Here is a tiny trained network, its code and every weight. The questions are about switching its units off for an input and a target symbol, where a switched-off unit gives its printed mean instead of its output.

import numpy as np


def w(rows, s, z=0):
    codes = np.array(rows[::2]) - 128.0
    scale = np.full(codes.shape[1], s)
    scale[-1] = z or s
    return codes * scale


def norm(h):
    return h / np.sqrt((h * h).mean(-1, keepdims=True) + 1e-5)


def f(y):
    return np.maximum(y, 0)


def softmax(a):
    e = np.exp(a - a.max(-1, keepdims=True))
    return e / e.sum(-1, keepdims=True)


def log_softmax(a):
    a = a - a.max(-1, keepdims=True)
    return a - np.log(np.exp(a).sum(-1, keepdims=True))


def net(x, mask):
    ids = ['βγδεθλπσω'.index(c) for c in x.split()]
    T = len(ids)
    res = E[ids] + P[:T]
    r = norm(res)
    for j in range(2):
        rows = slice(3 * j, 3 * j + 3)
        q, k, v = (r @ M[0][rows].T for M in (Q, K, V))
        z = softmax(np.where(np.tri(T) > 0, q @ k.T / 3**0.5, -1e9)) @ v
        o = O[0][rows]
        res = res + np.where(mask[j], z, o[:, -1]) @ o[:, :-1]
    y = f(norm(res) @ A[0][:, :-1].T + A[0][:, -1])
    res = res + np.where(mask[2:14], y, B[0][:, -1]) @ B[0][:, :-1]
    return log_softmax(norm(res)[-1] @ U[:, :-1].T + U[:, -1])


Q, K, V, O, A, B = {}, {}, {}, {}, {}, {}
E = w([
[183,128,62,54],'β',
[140,143,118,134],'γ',
[197,120,89,82],'δ',
[210,99,61,87],'ε',
[97,148,118,150],'θ',
[131,138,121,153],'λ',
[185,100,136,168],'π',
[145,77,89,228],'σ',
[155,96,2,187],'ω',
],0.0039)
P = w([
[167,138,122,176],'0',
[94,126,161,142],'1',
[221,152,109,225],'2',
[100,147,165,109],'3',
[96,112,157,137],'4',
[239,179,106,247],'5',
[106,146,158,100],'6',
[88,103,163,128],'7',
[227,194,116,229],'8',
[109,143,151,94],'9',
[79,81,168,119],'10',
[233,194,95,255],'11',
[112,141,149,92],'12',
],0.005)
Q[0] = w([
[105,144,126,150],'head 1',
[129,106,150,123],'head 1',
[113,113,149,122],'head 1',
[99,134,227,31],'head 2',
[30,2,159,47],'head 2',
[212,123,172,232],'head 2',
],0.011)
K[0] = w([
[143,66,157,122],'head 1',
[82,122,77,141],'head 1',
[150,118,96,112],'head 1',
[205,254,182,109],'head 2',
[212,231,115,205],'head 2',
[115,22,175,128],'head 2',
],0.0093)
V[0] = w([
[131,172,102,120],'head 1',
[123,102,147,192],'head 1',
[196,218,162,141],'head 1',
[74,253,140,128],'head 2',
[40,70,24,187],'head 2',
[182,73,254,210],'head 2',
],0.0055)
O[0] = w([
[140,155,130,145,124],'head 1',
[142,104,95,118,185],'head 1',
[147,152,90,139,182],'head 1',
[100,189,90,185,49],'head 2',
[40,59,77,108,164],'head 2',
[116,121,254,152,255],'head 2',
],0.0082,0.0038)
A[0] = w([
[137,141,167,201,80],'neuron 1',
[201,171,128,116,98],'neuron 2',
[152,82,170,102,134],'neuron 3',
[84,144,2,165,255],'neuron 4',
[71,128,21,159,175],'neuron 5',
[154,140,136,51,98],'neuron 6',
[154,122,134,240,230],'neuron 7',
[202,95,133,195,229],'neuron 8',
[111,192,117,214,77],'neuron 9',
[151,210,136,171,53],'neuron 10',
[142,34,90,61,203],'neuron 11',
[45,221,168,13,80],'neuron 12',
],0.0061,0.003)
B[0] = w([
[152,127,131,37,173],'neuron 1',
[109,69,102,173,171],'neuron 2',
[70,120,122,185,196],'neuron 3',
[137,139,212,66,175],'neuron 4',
[176,114,188,5,161],'neuron 5',
[185,135,84,196,149],'neuron 6',
[110,168,106,73,238],'neuron 7',
[73,169,118,151,253],'neuron 8',
[68,134,44,149,151],'neuron 9',
[88,37,146,214,151],'neuron 10',
[123,72,145,157,202],'neuron 11',
[129,193,76,2,147],'neuron 12',
],0.0056,0.0053)
U = w([
[233,154,77,47,241],'β',
[92,194,84,171,73],'γ',
[222,179,116,194,126],'δ',
[183,64,91,175,134],'ε',
[98,176,118,20,239],'θ',
[51,184,108,140,134],'λ',
[178,161,250,138,134],'π',
[32,35,147,144,3],'σ',
[128,32,143,23,188],'ω',
],0.011,0.002)

Each question gives the input, a string of symbols that net reads in full, and the target symbol t.
The units are the heads (3 rows each of Q, K, V and O) and the neurons (one row each of A and B). Each row of codes is followed by its name. A weight is (code - 128) times the scale printed after its matrix; where a second scale follows, it is the last column's (O, A, B and U).
mask holds one flag per unit, heads first, then neurons. A switched-off unit (its flag False) gives its mean, the last column of its rows in O or B, instead of its output. The means were averaged over made-up inputs and are rounded, as every weight is.
A unit's drop is (log p(t) with every unit on - log p(t) with that unit switched off) / (log p(t) with every unit on - log p(t) with every unit switched off).
The circuit of an input: a set's keep is (log p(t) with only the set's units on - log p(t) with every unit switched off) / (log p(t) with every unit on - log p(t) with every unit switched off). Starting from the 12 units with the biggest drops (on a tie, the unit counted first), units are removed one at a time, each time the one whose removal leaves the highest keep (on an exact tie, the one counted first), for as long as the keep stays at least 0.8.
units of the circuit, in order: the units of the circuit, biggest drop first
top k neurons: the k neurons with the biggest drops, biggest first
which heads matter: for each layer, one digit per head in row order, 1 if its drop is at least 0.15 and else 0, layers parted by /
drop when u is switched off: that unit's drop, to one decimal
input θ θ β θ θ π δ β δ, target β: which heads matter	01
input λ ω ε π σ θ, target σ: units of the circuit, in order	head 2
input σ σ γ θ λ ω γ, target γ: which heads matter	01
input π ε λ β, target β: units of the circuit, in order	head 2; neuron 6
input β π ω γ, target λ: units of the circuit, in order	head 2; neuron 9
input λ δ λ ω δ ω δ, target δ: top 2 neurons	neuron 6; neuron 7
input ω γ ω σ ε δ β γ λ, target γ: which heads matter	00
input λ θ γ, target θ: units of the circuit, in order	head 2; neuron 5; neuron 4
input β θ σ, target θ: units of the circuit, in order	head 2; neuron 5; neuron 4; neuron 7
input λ β ε, target β: units of the circuit, in order	head 2; neuron 4
input λ δ π ε γ ε σ ε λ, target ε: units of the circuit, in order	head 2; neuron 2
input π β σ, target β: units of the circuit, in order	head 2; neuron 5
input ε π δ λ β λ σ θ σ ε π ω λ, target λ: top 2 neurons	neuron 10; neuron 5
input ε σ θ ω γ π σ β π π θ, target π: units of the circuit, in order	head 2
input π ε β σ σ δ θ ω, target ω: units of the circuit, in order	head 2; neuron 5
input ω δ σ ω σ σ β β π λ ω ε, target ω: drop when neuron 11 is switched off	0.0
input θ β λ π ω ω π, target π: drop when head 2 is switched off	0.9
input θ ε β ε π π π ω π λ, target λ: drop when neuron 4 is switched off	0.3
